Below are the code and all the weights of a small trained network. Each question names an input and a target symbol and asks about switching units off, where a switched-off unit gives its printed mean instead of its output.

import numpy as np


def w(rows, s, z=0):
    codes = np.array(rows[::2]) - 128.0
    scale = np.full(codes.shape[1], s)
    scale[-1] = z or s
    return codes * scale


def norm(h):
    return h / np.sqrt((h * h).mean(-1, keepdims=True) + 1e-5)


def f(y):
    return np.maximum(y, 0)


def softmax(a):
    e = np.exp(a - a.max(-1, keepdims=True))
    return e / e.sum(-1, keepdims=True)


def log_softmax(a):
    a = a - a.max(-1, keepdims=True)
    return a - np.log(np.exp(a).sum(-1, keepdims=True))


def net(x, mask):
    ids = ['βγδεζηθλμπτ'.index(c) for c in x.split()]
    T = len(ids)
    res = E[ids] + P[:T]
    q, k, v = (norm(res) @ M[0].T for M in (Q, K, V))
    z = softmax(np.where(np.tri(T) > 0, q @ k.T / 3**0.5, -1e9)) @ v
    res = res + np.where(mask[0], z, O[0][:, -1]) @ O[0][:, :-1]
    y = f(norm(res) @ A[0][:, :-1].T + A[0][:, -1])
    res = res + np.where(mask[1:13], y, B[0][:, -1]) @ B[0][:, :-1]
    return log_softmax(norm(res)[-1] @ U[:, :-1].T + U[:, -1])


Q, K, V, O, A, B = {}, {}, {}, {}, {}, {}
E = w([
[147,117,98,142,150,85,155,113,126],'β',
[112,117,112,143,117,69,138,104,126],'γ',
[153,117,90,143,163,95,158,128,125],'δ',
[25,253,87,37,80,64,131,192,65],'ε',
[171,74,56,136,106,174,96,144,137],'ζ',
[136,94,80,151,162,89,161,130,117],'η',
[122,154,82,176,131,201,131,94,52],'θ',
[133,76,149,77,72,187,113,112,181],'λ',
[127,101,194,109,116,86,159,111,83],'μ',
[99,140,214,145,187,159,171,91,163],'π',
[235,143,155,114,146,124,94,163,99],'τ',
],0.0043)
P = w([
[81,140,75,4,240,76,25,43,157],'0',
[75,113,91,62,172,81,53,102,137],'1',
[92,131,73,63,151,80,96,138,114],'2',
[92,127,87,85,121,86,122,146,108],'3',
[112,137,95,95,107,91,154,145,105],'4',
[125,137,115,111,91,93,174,138,106],'5',
[141,131,129,128,78,108,194,134,105],'6',
[158,148,136,146,55,117,223,137,107],'7',
[160,135,141,160,52,128,233,133,109],'8',
[152,98,143,185,64,129,244,102,124],'9',
],0.002)
Q[0] = w([
[114,182,124,111,134,165,29,181,173],'h1',
[128,53,62,174,135,38,254,106,99],'h1',
[153,80,41,238,87,46,231,87,127],'h1',
],0.0059)
K[0] = w([
[98,101,65,55,165,36,25,120,92],'h1',
[196,136,227,156,62,165,239,161,105],'h1',
[206,129,171,148,8,182,252,176,67],'h1',
],0.0031)
V[0] = w([
[20,132,105,199,162,131,180,88,112],'h1',
[197,165,130,117,165,145,51,86,2],'h1',
[133,157,215,91,148,220,207,69,132],'h1',
],0.0025)
O[0] = w([
[11,138,138,84,182,195,147,88,88,195],'h1',
[188,97,205,158,75,153,144,142,4,150],'h1',
[95,191,103,32,145,104,55,186,75,1],'h1',
],0.0036,0.00085)
A[0] = w([
[168,153,191,96,171,24,208,161,141,187],'n1',
[203,41,152,228,61,138,122,112,147,156],'n2',
[153,108,71,75,216,122,121,129,40,185],'n3',
[20,156,68,77,135,115,142,48,155,143],'n4',
[120,59,72,43,69,162,96,135,121,239],'n5',
[73,195,221,154,193,148,160,74,204,119],'n6',
[131,75,34,147,113,111,172,221,77,132],'n7',
[203,147,148,121,89,80,68,160,47,253],'n8',
[135,153,164,206,167,226,139,101,22,194],'n9',
[115,143,179,135,162,145,149,86,3,111],'n10',
[148,89,112,140,35,100,137,117,135,245],'n11',
[157,105,78,163,209,128,169,43,156,114],'n12',
],0.0027,0.0016)
B[0] = w([
[71,62,114,133,129,124,32,136,124,248],'n1',
[127,254,148,72,138,165,157,206,130,223],'n2',
[120,156,163,115,62,124,154,133,125,233],'n3',
[177,151,145,165,134,172,152,209,96,225],'n4',
[175,202,121,63,82,199,174,121,200,230],'n5',
[119,137,155,107,235,143,32,139,103,161],'n6',
[123,132,162,106,145,117,71,61,135,244],'n7',
[132,82,144,138,197,93,218,143,87,197],'n8',
[189,145,54,196,177,100,102,59,98,187],'n9',
[132,182,11,150,61,163,64,121,216,185],'n10',
[176,112,128,86,187,218,98,98,151,253],'n11',
[109,155,172,150,69,156,127,178,135,236],'n12',
],0.0032,0.0028)
U = w([
[137,158,191,176,64,108,59,129,125,72],'β',
[64,162,183,139,251,169,41,101,128,179],'γ',
[129,153,168,185,74,116,114,179,134,67],'δ',
[118,112,144,149,113,139,105,153,121,7],'ε',
[174,141,153,36,76,220,121,114,223,149],'ζ',
[84,75,139,204,166,155,249,153,144,182],'η',
[132,152,40,191,81,176,91,32,67,90],'θ',
[144,74,21,144,138,55,62,158,216,174],'λ',
[89,3,151,57,102,97,102,50,68,180],'μ',
[52,222,76,58,105,88,140,220,64,125],'π',
[237,108,156,108,203,70,163,169,53,124],'τ',
],0.005,0.002)

Each question gives the input, a string of symbols that net reads in full, and the target symbol t.
The units are the heads (3 rows each of Q, K, V and O) and the neurons (one row each of A and B). Each row of codes is followed by its name. A weight is (code - 128) times the scale printed after its matrix; where a second scale follows, it is the last column's (O, A, B and U).
mask holds one flag per unit, heads first, then neurons. A switched-off unit (its flag False) gives its mean, the last column of its rows in O or B, instead of its output. The means were averaged over made-up inputs and are rounded, as every weight is.
A unit's drop is (log p(t) with every unit on - log p(t) with that unit switched off) / (log p(t) with every unit on - log p(t) with every unit switched off).
The circuit of an input: a set's keep is (log p(t) with only the set's units on - log p(t) with every unit switched off) / (log p(t) with every unit on - log p(t) with every unit switched off). Starting from the 12 units with the biggest drops (on a tie, the unit counted first), units are removed one at a time, each time the one whose removal leaves the highest keep (on an exact tie, the one counted first), for as long as the keep stays at least 0.8.
circuit, biggest first: the units of the circuit, biggest drop first
k most important neurons: the k neurons with the biggest drops, biggest first
drop when u is switched off: that unit's drop, to one decimal
input δ η γ η η ζ γ, target η: circuit, biggest first -> (h1, n10)
input β τ δ η μ, target μ: 2 most important neurons -> (n1, n4)
input ε ε η η, target η: circuit, biggest first -> (h1, n12)
input γ μ η θ ε β, target θ: most important neuron -> (n5)
input δ η λ θ η η, target θ: 2 most important neurons -> (n7, n8)
input η π β δ, target π: circuit, biggest first -> (h1, n11, n3)
input π η θ η μ η λ β π, target γ: circuit, biggest first -> (n6, h1)
input μ η λ π η λ η δ, target λ: circuit, biggest first -> (h1, n1, n2)
input η ε λ η δ λ μ, target μ: circuit, biggest first -> (n1, n4, n12)
input γ π η η, target π: circuit, biggest first -> (h1, n11, n3)
input π π ζ θ γ, target θ: circuit, biggest first -> (h1, n10, n2)
input β τ λ π β, target π: circuit, biggest first -> (h1, n11)
input τ γ β, target τ: circuit, biggest first -> (h1, n8)
input η μ β τ λ ζ β, target λ: circuit, biggest first -> (h1, n1)
input γ θ η π η η γ π ζ μ, target π: circuit, biggest first -> (h1)
input π ε γ η β, target η: circuit, biggest first -> (h1, n5, n12)
input λ θ μ ζ η γ ε θ η γ, target θ: 2 most important neurons -> (n10, n5)
input η θ η γ η μ γ, target μ: 3 most important neurons -> (n2, n1, n9)
input β η γ β μ μ γ, target μ: 2 most important neurons -> (n2, n1)
input λ λ θ θ η λ η, target λ: most important neuron -> (n2)
input δ τ δ μ λ δ η, target λ: drop when h1 is switched off -> 1.7
input θ τ η η η δ, target η: drop when n1 is switched off -> 0.1
input η ε θ ε η δ θ λ τ π, target γ: drop when n12 is switched off -> 0.0
